(in the rows, 128 means zero)
Each row of numbers belongs to one of the objects below and depends on some of the facts about them. Some rows are named. Which object is each other row?

Named rows:
nizi: [120 121 138 114  96  73  71 111  94 109 119  73 106 134 104  91 148 164
 128 143 131 114 145 114 139 108 140 110 116  88  88 178 146 122 158 105
 210]
skuvuzar: [ 93  86 170  89 133  88  94 127 138 107 136  89 101 117 167 123 163 148
  97 159  92 158 120 105 129  81 177 144  95 120  55 212 130  47 149  87
 212]
stupubak: [ 86  92 144 126 135 124 140 142 175 142 130 127 117 129 185 171 107 130
  83 140 102 132 107 135 118 117 154 141 113 160 106 193 132  50 123 108
  99]
brugribir: [114 145 135 118 123  57  68 114  84 121 122 101  84 143  98  98 153 142
 124 160 123 144 148 145 133 123 136 111 132  97  83 184 132 110 118 107
 229]
noklu: [150 116 102 137 129 175  96 152 110 148 137 130 153 147 153 109 126 146
 114 107 153 127 126 106 150 139 121 103  85  84  78 189 180 160 137 216
 120]
boplim: [ 85  87 141 125 121 132 132 148 178 119 141 108 123 114 195 178 103 154
 102 125 118 108 112 120 124 110 163 140  94 157 104 187 142  47 128 108
  86]
plitruk: [ 98  81 146 118 115 123 141 130 179 137 126 112 129 112 202 184 108 153
  93 131 113 111 111 118 128 118 163 133  97 149 109 182 144  51 132 110
  92]
vuzon: [101 140 122 150 111 123 125 141 122 150 112 124 114 164 116 129 104 129
 109 127 128 113 121 143 119 143 112 118 149 141 126 161 139 114 132 126
  93]
dorin: [105 128  88 117 132 168 107 149 117 184  57 151  86 176 150 131 184 212
 118 117 182 123 135  95 139 119 150  75 154 136 149 103 166  85 136 158
 197]
fidim: [103 132 117 147  96 105 105 127 142 154  97 109  97 145 101 140  76 151
 116 127 129  83 118 139 127 158 108 123 141 141 135 170 140 117 128 133
  96]
rufun: [106 139 124 153 112 123 129 143 120 151 114 122 117 165 124 132 110 127
 108 122 128 110 126 144 122 141 114 119 149 138 124 157 141 111 131 128
  98]
fimar: [ 97 122  67 125 168 136  61 150 137 162  84 120  55 166  83 106 133 139
 122 124 179 155 133 145 117 131 116 145 124 127 123 169 123  98 128 157
 131]
brupor: [ 91 144 122 147 107 136 115 142 138 143 113 112  96 160  89 122  91 128
 109 123 124  88 107 146 113 142 106 135 140 160 135 164 131 116 135 132
 102]
nebra: [ 84 143 139 149  88 164 162 160 101 167 110 182 120 195 154 135 136 192
 127 133 133 111 139  98 130 138 136  70 176 148 144 116 174  85 134 111
 142]
flaklun: [110 141 119 155 123 122 133 136 123 140 126 133 124 159 123 141 109 116
 120 127 138 124 140 157 106 143 113 119 132 131 132 154 135 122 137 111
 100]
bopen: [112 131 115 152  94 108 116 130 125 142 112 110 121 141 128 145  95 152
 118 121 140  89 130 136 127 146 119 106 133 132 131 157 150 117 131 127
  93]
bikitem: [104  89 155 126 141 173 159 154 138 137 158 119 151 117 234 161 126 126
  84 140  76 144 117 117 142 144 146 123  64 131  52 200 175  85 105 196
  93]
skoskuplim: [ 88  94 148 125 132 126 146 150 173 142 130 127 119 128 197 174 114 134
  86 137 103 132 105 130 119 114 155 141 111 157 102 189 133  45 120 111
  98]
viti: [ 92 142 119 149  76 144 148 145 105 157 109 168 119 164 160 154 119 214
 136 129 151  84 150  97 139 143 146  61 155 143 153 116 182  91 129 113
 143]
poton: [ 87 110 166 131  92 110 147 141 178 157 137 126 131 115 202 194  92 141
  76 138  99  94 104 109 146 142 162 109 110 170  83 196 140  45 105  95
  68]
bribon: [122 138 137 118 137 128  88 129  56  89 171  86 125 130 132  86 172 127
 134 149 110 139 155 135 145 128 131  95  65  79  44 190 170 157 127 187
 229]

How the objects are related:
bedegi	ψ	poton; bemun	ψ	pova; bidis	ψ	skogro; bitro	ψ	flebrum; bopen	ψ	kabragris; braplu	ψ	flebrum
bribon	ψ	bikitem; bridagrel	ψ	bikitem; brobruk	ψ	boplim; broplen	ψ	brikleklam; brugribir	ψ	kabragris; brupor	ψ	kolak
dorin	ψ	reskigar; dotrek	ψ	tratrazel; dravi	ψ	brikleklam; drepli	ψ	rosta; drizel	ψ	brikleklam; drogra	ψ	skoskuplim
fasa	ψ	bikitem; feskomuk	ψ	vekler; fidim	ψ	kolak; fimar	ψ	kolak; flaklun	ψ	grobra; flata	ψ	bikitem
flesos	ψ	tridron; fletris	ψ	riklem; fliflek	ψ	grobra; geklo	ψ	bruve; giklibos	ψ	skogro; gotik	ψ	bikitem
govom	ψ	flebrum; gravos	ψ	kabragris; grerel	ψ	lobreklir; grevul	ψ	grobra; grogus	ψ	bivo; grugreso	ψ	stupubak
gruzis	ψ	skogro; kagru	ψ	stupubak; kebrur	ψ	reskigar; kiski	ψ	bikitem; klabim	ψ	reskigar; klamen	ψ	reskigar
klarol	ψ	brikleklam; kletu	ψ	silil; kliskik	ψ	grobra; kloku	ψ	pova; klukladra	ψ	flebrum; kofler	ψ	bruve
lepo	ψ	fedrik; leril	ψ	tridron; lezum	ψ	lobreklir; listodrun	ψ	rosta; livo	ψ	skoskuplim; madroski	ψ	trodi
mazos	ψ	bikitem; meples	ψ	skoskuplim; migris	ψ	grobra; mopa	ψ	safler; nabavo	ψ	skuvuzar; nadrul	ψ	bruve
nebra	ψ	reskigar; nefegam	ψ	kolak; nizi	ψ	klena; nofluk	ψ	dizom; noklu	ψ	bikitem; nune	ψ	skoskuplim
peplede	ψ	reskigar; pitrek	ψ	lobreklir; pizim	ψ	grobra; plabrik	ψ	tratrazel; plokapok	ψ	bivo; plusofes	ψ	brikleklam
pofli	ψ	stupubak; pofo	ψ	bikitem; porim	ψ	foplil; pulur	ψ	pova; rasek	ψ	skogro; rerel	ψ	tratrazel
ribo	ψ	kabragris; ritoram	ψ	skogro; rufun	ψ	silil; sefen	ψ	silil; seskeplas	ψ	skogro; sesor	ψ	kolak
skabas	ψ	tratrazel; skago	ψ	flebrum; skapo	ψ	klena; skesku	ψ	plitus; skovo	ψ	stupubak; skubrak	ψ	stupubak
sodro	ψ	kolak; stiskis	ψ	silil; stutros	ψ	reskigar; suplafli	ψ	reskigar; susas	ψ	rosta; tabonuk	ψ	stupubak
tatok	ψ	safler; tivan	ψ	trodi; tresel	ψ	kolak; tromir	ψ	skogro; trudeklik	ψ	rosta; tusur	ψ	kabragris
vefel	ψ	lobreklir; viti	ψ	reskigar; vomus	ψ	lobreklir; vuflam	ψ	riklem; vuzon	ψ	lobreklir; zapel	ψ	skogro
zatuk	ψ	dizom; zifis	ψ	silil; bedegi	Ω	poton; bedegi	Ω	viti; bemun	Ω	klarol; bemun	Ω	nabavo
bemun	Ω	lepo; bidis	Ω	tresel; bidis	Ω	poton; bidis	Ω	flesos; bivo	Ω	klena; bivo	Ω	kliskik
bivo	Ω	brupor; braplu	Ω	kagru; braplu	Ω	meples; braplu	Ω	dravi; braplu	Ω	susas; bribon	Ω	gruzis
bribon	Ω	meples; bribon	Ω	plokapok; bribon	Ω	nadrul; broplen	Ω	skago; brugribir	Ω	rasek; brugribir	Ω	fidim
brugribir	Ω	poton; brugribir	Ω	skago; brugribir	Ω	madroski; feskomuk	Ω	porim; feskomuk	Ω	plusofes; fimar	Ω	klarol
fimar	Ω	bruve; fimar	Ω	grugreso; flaklun	Ω	brikleklam; flaklun	Ω	pizim; fletris	Ω	grobra; fletris	Ω	brikleklam
fletris	Ω	bitro; fliflek	Ω	tridron; fliflek	Ω	nizi; fliflek	Ω	kiski; fliflek	Ω	viti; geklo	Ω	dorin
geklo	Ω	lobreklir; geklo	Ω	zapel; geklo	Ω	skago; geklo	Ω	plusofes; gotik	Ω	nabavo; gotik	Ω	plitus
gotik	Ω	kolak; gotik	Ω	gravos; gotik	Ω	skago; grevul	Ω	pitrek; grevul	Ω	rerel; grevul	Ω	porim
kebrur	Ω	brobruk; kebrur	Ω	plokapok; kebrur	Ω	klamen; kebrur	Ω	flebrum; klabim	Ω	tratrazel; klabim	Ω	gravos
kloku	Ω	dravi; kloku	Ω	govom; kloku	Ω	zapel; klukladra	Ω	drizel; klukladra	Ω	lepo; klukladra	Ω	ribo
klukladra	Ω	porim; livo	Ω	sefen; livo	Ω	brikleklam; livo	Ω	tridron; livo	Ω	leril; livo	Ω	dravi
livo	Ω	listodrun; migris	Ω	mazos; migris	Ω	lezum; migris	Ω	grugreso; mopa	Ω	pulur; mopa	Ω	pitrek
nefegam	Ω	fasa; nefegam	Ω	poton; nefegam	Ω	fedrik; nofluk	Ω	plokapok; nofluk	Ω	zapel; nune	Ω	flata
nune	Ω	plitruk; nune	Ω	flesos; nune	Ω	trudeklik; plabrik	Ω	dotrek; plabrik	Ω	drizel; plabrik	Ω	listodrun
plabrik	Ω	dizom; plabrik	Ω	boplim; plete	Ω	flata; plete	Ω	brikleklam; plete	Ω	tabonuk; pofo	Ω	noklu
pofo	Ω	nadrul; pofo	Ω	bridagrel; pofo	Ω	trudeklik; pofo	Ω	boplim; pova	Ω	grerel; pova	Ω	lepo
reskigar	Ω	plitruk; reskigar	Ω	pitrek; ritoram	Ω	drogra; safler	Ω	kofler; safler	Ω	bopen; safler	Ω	brobruk
safler	Ω	plitruk; safler	Ω	nizi; safler	Ω	listodrun; safler	Ω	tratrazel; sesor	Ω	dizom; silil	Ω	mazos
silil	Ω	fidim; silil	Ω	peplede; silil	Ω	skubrak; skabas	Ω	nabavo; skabas	Ω	plokapok; skabas	Ω	kliskik
skabas	Ω	seskeplas; skapo	Ω	klena; skapo	Ω	rosta; skapo	Ω	dravi; skapo	Ω	rerel; skesku	Ω	vomus
skesku	Ω	drepli; skesku	Ω	kliskik; skesku	Ω	grugreso; skogro	Ω	gruzis; skogro	Ω	tridron; skogro	Ω	peplede
skogro	Ω	drizel; sodro	Ω	leril; sodro	Ω	dravi; sodro	Ω	pofli; suplafli	Ω	fidim; suplafli	Ω	listodrun
suplafli	Ω	lepo; tatok	Ω	bopen; tatok	Ω	peplede; tatok	Ω	stiskis; tatok	Ω	viti; tivan	Ω	rosta
tivan	Ω	dravi; tromir	Ω	fasa; tromir	Ω	klarol; tromir	Ω	drepli; tromir	Ω	stutros; tusur	Ω	dotrek
tusur	Ω	drepli; tusur	Ω	drogra; tusur	Ω	vefel; zatuk	Ω	kletu; zatuk	Ω	rerel; zifis	Ω	vuflam
zifis	Ω	nebra; zifis	Ω	giklibos; bedegi	θ	a; bemun	θ	e; bidis	θ	c; bikitem	θ	a
bitro	θ	e; bivo	θ	c; bopen	θ	a; boplim	θ	a; braplu	θ	a; bribon	θ	b
bridagrel	θ	e; brikleklam	θ	b; brobruk	θ	c; broplen	θ	a; brugribir	θ	b; brupor	θ	a
bruve	θ	c; dizom	θ	c; dorin	θ	c; dotrek	θ	a; dravi	θ	b; drepli	θ	a
drizel	θ	a; drogra	θ	a; fasa	θ	b; fedrik	θ	c; feskomuk	θ	b; fidim	θ	a
fimar	θ	c; flaklun	θ	a; flata	θ	c; flebrum	θ	b; flesos	θ	a; fletris	θ	a
fliflek	θ	a; foplil	θ	b; geklo	θ	e; giklibos	θ	a; gotik	θ	c; govom	θ	a
gravos	θ	b; grerel	θ	a; grevul	θ	b; grobra	θ	d; grogus	θ	c; grugreso	θ	a
gruzis	θ	b; kabragris	θ	a; kagru	θ	a; kebrur	θ	e; kiski	θ	a; klabim	θ	a
klamen	θ	a; klarol	θ	a; klena	θ	a; kletu	θ	a; kliskik	θ	d; kloku	θ	a
klukladra	θ	a; kofler	θ	a; kolak	θ	c; lepo	θ	a; leril	θ	b; lezum	θ	a
listodrun	θ	a; livo	θ	a; lobreklir	θ	a; madroski	θ	a; mazos	θ	b; meples	θ	a
migris	θ	a; mopa	θ	a; nabavo	θ	b; nadrul	θ	a; nebra	θ	a; nefegam	θ	a
nizi	θ	b; nofluk	θ	a; noklu	θ	d; nune	θ	a; peplede	θ	a; pitrek	θ	a
pizim	θ	c; plabrik	θ	a; plete	θ	a; plitruk	θ	a; plitus	θ	b; plokapok	θ	b
plusofes	θ	a; pofli	θ	a; pofo	θ	a; porim	θ	b; poton	θ	e; pova	θ	a
pulur	θ	d; rasek	θ	b; rerel	θ	c; reskigar	θ	c; ribo	θ	e; riklem	θ	a
ritoram	θ	d; rosta	θ	a; rufun	θ	a; safler	θ	d; sefen	θ	a; seskeplas	θ	a
sesor	θ	a; silil	θ	a; skabas	θ	a; skago	θ	c; skapo	θ	a; skesku	θ	a
skogro	θ	c; skoskuplim	θ	a; skovo	θ	a; skubrak	θ	e; skuvuzar	θ	b; sodro	θ	b
stiskis	θ	a; stupubak	θ	a; stutros	θ	a; suplafli	θ	a; susas	θ	e; tabonuk	θ	a
tatok	θ	c; tivan	θ	a; tratrazel	θ	a; tresel	θ	e; tridron	θ	c; trodi	θ	a
tromir	θ	e; trudeklik	θ	e; tusur	θ	c; vefel	θ	a; vekler	θ	a; viti	θ	a
vomus	θ	a; vuflam	θ	a; vuzon	θ	a; zapel	θ	a; zatuk	θ	c; zifis	θ	d

Name these rows:
No name comes twice in this set of rows, the named rows included.
[ 89 164 111 149 102 146 150 148  98 156 114 182 110 171 158 162 128 189
 136 139 148 103 144 131 135 142 144  59 156 150 153 117 168  95 102 117
 162]  klabim
[101 162 111 151 132 131 120 147 111 137 130 130  98 153 121 142 107 122
 115 120 137 101 120 169 124 133 121 113 139 147 127 162 141 106  96 140
 119]  skabas
[108  58 104  94 158 138  92 143 194 141  91  93 104 107 191 164 153 170
  93 112 164 141 124 108 125  92 174 150  76 129 107 180 137  44 152 140
 124]  tridron
[ 90 163 104 151 107 151 147 157  98 145 128 185 107 169 156 160 123 192
 141 141 158 102 151 128 133 143 147  60 149 151 150 120 167  92  99 115
 162]  suplafli
[124 127 117 155 110 156 131 139  92 137 137 109 151 130 171 130 111 142
 121 125 115 105 145 123 148 176 114  88  88 105  84 170 185 154 120 205
  90]  kiski
[113 147 125 153 124 124 131 139 118 148 122 131 122 162 132 145 115 117
 113 129 129 118 130 160 114 142 120 107 139 138 129 152 139 114 124 127
 110]  mopa
[113 126 149 112 101  87  75 120  91 116 115  74  99 141 101  84 156 162
 112 136 116 107 128 111 139  99 140 113 126 107  88 177 146 114 157 119
 220]  porim
[124 108  81 126 138 128  73 134 138 155  72  94  96 141 127 118 152 165
 113 103 182 121 137 121 133 120 133 124 115 115 126 147 144 110 149 165
 129]  brobruk
[141 123 106 134 119 135  90 142 144 164  98 138 126 165 125 118 122 145
 103 109 164 122 109 122 131 112 132 120 138 111 125 174 140 125 150 145
 129]  pulur
[117 109  87 123 147 139  83 147 129 172  75 112  94 166 122 107 159 148
 111 111 173 157 133 128 123 121 124 134 130 115 118 149 138 101 150 159
 131]  grogus
[118 183 134 183 108  94 125 179  53 145 166 114 139 161 157 140 125  98
 107  88 160  91 130 174 147 105 146  87 191 138  94 160 128  75  69  98
  42]  tromir

Now the same objects, written a new way:
Some rows with their names:
stupubak: [104 127  74 137 167 171 103 115 146 130 149 126 129 159 119 118 126  99
 150 108 141 156 135 122  97 156  56 137 161 120 170 168]
lepo: [119 137 100 132 118 151 134  95 131 139 151 130 132 141 117 111 113 107
 123 128 117 157 158 129  99 141  73 139 145 112 137 163]
tatok: [127 152 106 128 136 145 133 121 126 141 151 127 115 130 117 111 125 110
 119 131 106 148 163 127  88 151  72 127 164  96 131 166]
nune: [126 144  96 129 120 157 134  97 125 135 157 130 133 134 130 111 110 101
 131 134 111 150 165 126  88 153  72 129 154 101 138 170]
bitro: [138 149 112 112 129 150 125 121 125 133 150 135 133 130 106 102 117 117
  98 134 123 141 152 129 110 140  69 142 157  97 112 154]
nofluk: [125 148  92 140 123 159 136  99 130 140 155 128 126 138 130 109 116  95
 128 123 103 147 161 122  91 149  74 134 155 105 135 167]
kletu: [131 129 115 131 116 147 130  82 140 133 145 126 125 151 130 111 117 101
 127 125 117 162 158 131 104 132  70 147 150 114 119 171]
boplim: [ 94 120  78 142 168 169 100 119 152 129 140 127 134 158 120 116 122 102
 144 113 147 154 133 133 103 152  42 141 161 133 177 163]
zapel: [102 148 111 158 100 155 140 122 108 147 126 132 151 120 131  95 108  93
 129 139 104 136 167 126 101 129  76 170 135 131  91 182]
pitrek: [129 131 112 122 116 144 130  83 133 135 151 130 132 148 123 113 113 110
 130 133 121 167 161 129  94 143  70 138 145 107 127 173]
tresel: [138 144 113 104 130 143 123 107 121 141 158 132 121 141  92 115 124 126
 113 133 123 164 160 117  89 146  78 125 144  87 119 156]
kiski: [100 137 126 135 104 146 145  90 155 120 163  99 135 121 125 108 125 111
  80 120 105 156 170 133  97 153  50 134 153 114 178 161]
feskomuk: [116 143 112 132 122 157 137  95 131 148 153 133 109 142 132 111 127  95
 130 105 113 140 166 137  85 156  84 135 159 102 139 170]
skago: [124 149 112 129 129 140 132 114 128 145 146 130 118 139  99 113 126 119
 112 124 114 155 157 128  96 144  76 138 154 102 121 164]
gotik: [109 153 131 139 124 142 146 116 150 125 163  93 109 115 126 108 139 108
  78 118  90 147 171 128  88 156  51 126 174 101 171 161]
geklo: [133 156 108 135 139 151 129 119 126 144 150 126 110 132 121 106 127 105
 112 127 101 148 162 116  88 143  67 129 158  96 122 153]
bribon: [ 98 142 137 136 108 155 147  93 157 126 166 102 108 123 141 107 139  97
  86  97 102 137 175 141  90 162  64 133 170 105 180 164]
nizi: [110 137 118 125 114 151 137  93 132 148 152 137 123 144 114 111 123 108
 121 108 126 146 162 142  93 153  86 143 147 106 137 165]
broplen: [122 152  91 136 122 159 139  97 125 142 160 129 127 136 124 112 117 100
 131 123 103 149 163 118  86 154  76 131 151 101 137 167]
mopa: [130 133 111 126 124 149 131  87 132 132 151 125 125 140 147 109 113  99
 140 138 111 163 170 129  84 149  60 127 157 105 135 175]
tratrazel: [ 94 125  75 143 165 168 103 117 150 134 142 127 136 159 114 116 124 104
 143 110 143 155 136 128  98 157  46 143 157 130 173 163]

Name these rows:
No name comes twice in this set of rows, the named rows included.
[128 139  97 116 115 152 133  87 128 137 163 132 131 150  99 119 117 115
 128 122 122 165 156 121  93 149  88 133 138  98 131 169]  fidim
[122 138 101 128 115 151 133  91 130 138 154 131 132 142 111 115 114 109
 125 127 118 159 158 127  96 142  80 138 142 106 132 167]  grerel
[135 146 119 130 132 147 128 112 132 142 143 128 114 139 109 107 127 111
 102 124 112 151 152 123 106 130  68 143 154 105 110 151]  susas
[115 148 107 127 119 157 137  98 127 149 159 135 114 139 124 111 126 100
 128 109 114 140 166 135  82 159  91 132 154  97 142 168]  brugribir
[140 146 104 118 136 148 129 113 124 135 163 128 103 139 103 117 127 111
 128 124 111 156 156 118  94 144  91 121 161  86 126 168]  fimar
[126 146  94 129 122 157 136  98 124 137 161 130 131 138 123 112 113 102
 133 128 108 153 165 120  88 152  77 128 151  97 134 169]  fliflek
[133 148  93 121 119 163 133 102 123 129 161 135 139 136 126 105 109  99
 128 130 113 142 159 124  99 154  79 136 159  96 129 171]  flaklun
[142 158 118 122 135 145 122 130 138 147 139 129 101 124 123  98 120 120
 115 123 112 145 165 118  84 143  74 135 148  83 130 158]  zifis
[129 144  57 187 205 150 125 118 154 185 108 165  88 149 171 103  89  95
 121 146 102 132 139 184 106 137  11 112 208 140 179 107]  reskigar
[125 140 102 128 114 153 133  94 131 136 151 133 138 142 116 110 114 107
 120 125 117 153 156 128 104 142  77 145 147 108 127 168]  sefen
[ 99 124  91 136 183 156  97 139 154 130 136 122 117 153 110 115 132 110
 135 118 146 153 131 136 105 147  44 136 173 123 167 161]  dizom
[136 159  93 160 141 135 148 103 134 177 127 154 104 138 126 107 101 112
  96 136  92 143 155 159 108 129  60 133 170 120 129 128]  dorin
[100 128  77 140 163 168 103 112 150 136 146 127 133 168 109 121 131 105
 145 102 142 159 134 122  99 156  54 145 156 125 164 165]  lobreklir
[106 140 122 136 111 152 146  95 153 114 168  96 127 118 141 106 124 100
  92 124  98 149 175 129  90 157  49 126 165 107 180 165]  pofo

